Below is a small trained network, with its code and all its weights. Each question gives an input and a target symbol and asks what happens when units are switched off, that is, made to give their printed mean instead of their output.

import numpy as np


def w(rows, s, z=0):
    codes = np.array(rows[::2]) - 128.0
    scale = np.full(codes.shape[1], s)
    scale[-1] = z or s
    return codes * scale


def norm(h):
    return h / np.sqrt((h * h).mean(-1, keepdims=True) + 1e-5)


def f(y):
    return np.maximum(y, 0)


def softmax(a):
    e = np.exp(a - a.max(-1, keepdims=True))
    return e / e.sum(-1, keepdims=True)


def log_softmax(a):
    a = a - a.max(-1, keepdims=True)
    return a - np.log(np.exp(a).sum(-1, keepdims=True))


def net(x, mask):
    ids = ['βγεζηθλμξπστψω'.index(c) for c in x.split()]
    T = len(ids)
    res = E[ids] + P[:T]
    q, k, v = (norm(res) @ M[0].T for M in (Q, K, V))
    z = softmax(np.where(np.tri(T) > 0, q @ k.T / 4**0.5, -1e9)) @ v
    res = res + np.where(mask[0], z, O[0][:, -1]) @ O[0][:, :-1]
    y = f(norm(res) @ A[0][:, :-1].T + A[0][:, -1])
    res = res + np.where(mask[1:17], y, B[0][:, -1]) @ B[0][:, :-1]
    return log_softmax(norm(res)[-1] @ U[:, :-1].T + U[:, -1])


Q, K, V, O, A, B = {}, {}, {}, {}, {}, {}
E = w([
[122,132,120,94],'β',
[121,134,119,95],'γ',
[110,149,123,99],'ε',
[116,136,118,90],'ζ',
[131,135,107,79],'η',
[113,142,114,82],'θ',
[107,139,120,84],'λ',
[251,71,80,51],'μ',
[101,168,140,127],'ξ',
[83,139,142,101],'π',
[107,180,133,148],'σ',
[132,180,105,155],'τ',
[88,129,158,171],'ψ',
[152,112,105,170],'ω',
],0.025)
P = w([
[178,162,252,93],'0',
[129,163,210,112],'1',
[106,162,182,121],'2',
[79,152,144,121],'3',
[56,151,123,117],'4',
[29,131,82,109],'5',
],0.014)
Q[0] = w([
[6,108,101,101],'H1',
[131,74,76,125],'H1',
[143,52,75,157],'H1',
[61,189,40,126],'H1',
],0.015)
K[0] = w([
[58,185,64,188],'H1',
[49,179,108,40],'H1',
[94,139,127,52],'H1',
[2,84,88,213],'H1',
],0.011)
V[0] = w([
[194,119,124,240],'H1',
[255,147,67,143],'H1',
[142,227,29,15],'H1',
[32,64,138,68],'H1',
],0.0079)
O[0] = w([
[69,100,87,154,151],'H1',
[168,159,28,128,104],'H1',
[170,254,96,144,167],'H1',
[209,97,224,115,4],'H1',
],0.011,0.004)
A[0] = w([
[84,38,35,171,123],'N1',
[74,119,106,64,87],'N2',
[164,81,101,73,75],'N3',
[101,133,142,169,159],'N4',
[212,122,55,142,57],'N5',
[186,85,162,100,27],'N6',
[133,114,141,190,254],'N7',
[101,137,139,113,111],'N8',
[73,3,44,124,166],'N9',
[171,139,69,85,114],'N10',
[126,86,124,74,136],'N11',
[133,138,173,133,205],'N12',
[206,132,154,176,193],'N13',
[101,77,139,88,29],'N14',
[163,180,101,114,100],'N15',
[82,161,49,140,79],'N16',
],0.018,0.0047)
B[0] = w([
[230,133,16,78,206],'N1',
[163,124,105,195,182],'N2',
[178,160,197,150,134],'N3',
[177,90,123,133,173],'N4',
[248,110,224,34,142],'N5',
[27,110,147,183,138],'N6',
[165,98,66,115,169],'N7',
[156,133,140,145,157],'N8',
[166,38,12,106,215],'N9',
[159,176,136,190,156],'N10',
[178,141,154,160,144],'N11',
[151,92,84,159,169],'N12',
[108,86,9,89,161],'N13',
[110,158,117,239,142],'N14',
[39,97,160,165,189],'N15',
[80,87,164,143,249],'N16',
],0.012)
U = w([
[109,99,146,88,98],'β',
[115,90,141,110,70],'γ',
[129,123,140,100,115],'ε',
[150,104,130,127,79],'ζ',
[201,169,120,216,1],'η',
[131,202,77,108,73],'θ',
[83,66,147,81,87],'λ',
[148,8,178,190,5],'μ',
[202,122,174,131,219],'ξ',
[131,158,130,83,131],'π',
[138,53,203,117,160],'σ',
[155,92,50,115,222],'τ',
[46,123,117,174,111],'ψ',
[131,107,152,100,127],'ω',
],0.014,0.0038)

Each question gives the input, a string of symbols that net reads in full, and the target symbol t.
The units are the heads (4 rows each of Q, K, V and O) and the neurons (one row each of A and B). Each row of codes is followed by its name. A weight is (code - 128) times the scale printed after its matrix; where a second scale follows, it is the last column's (O, A, B and U).
mask holds one flag per unit, heads first, then neurons. A switched-off unit (its flag False) gives its mean, the last column of its rows in O or B, instead of its output. The means were averaged over made-up inputs and are rounded, as every weight is.
A unit's drop is (log p(t) with every unit on - log p(t) with that unit switched off) / (log p(t) with every unit on - log p(t) with every unit switched off).
The circuit of an input: a set's keep is (log p(t) with only the set's units on - log p(t) with every unit switched off) / (log p(t) with every unit on - log p(t) with every unit switched off). Starting from the 12 units with the biggest drops (on a tie, the unit counted first), units are removed one at a time, each time the one whose removal leaves the highest keep (on an exact tie, the one counted first), for as long as the keep stays at least 0.8.
units of the circuit, in order: the units of the circuit, biggest drop first
most important unit: the unit with the biggest drop
top k neurons: the k neurons with the biggest drops, biggest first
drop when u is switched off: that unit's drop, to one decimal
input ω τ ψ ψ τ, target μ: top 2 neurons => [N1 N9]
input θ π γ, target σ: top 3 neurons => [N1 N9 N6]
input τ τ π π, target ψ: most important unit => N1
input τ θ ζ ζ ζ σ, target η: top 4 neurons => [N16 N12 N9 N15]
input τ σ ε, target ψ: units of the circuit, in order => [N1 N9]
input σ τ τ π, target ψ: units of the circuit, in order => [N9 N1]
input σ λ γ σ, target η: units of the circuit, in order => [H1 N9 N15]
input ω τ θ σ τ β, target ψ: units of the circuit, in order => [H1 N1 N9]
input γ τ τ γ τ σ, target ψ: units of the circuit, in order => [N1 H1]
input η ψ η, target μ: units of the circuit, in order => [H1 N14]
input τ π σ λ, target η: top 2 neurons => [N16 N2]
input σ σ γ, target η: top 3 neurons => [N16 N9 N15]
input ω γ ψ γ, target μ: drop when N6 is switched off => 0.0
input λ π π η, target σ: drop when N1 is switched off => 0.3
input ω ξ τ ξ, target ψ: drop when N9 is switched off => 0.1
input γ τ η ξ, target ψ: drop when N10 is switched off => 0.1
input ψ τ σ, target μ: top neuron => [N1]
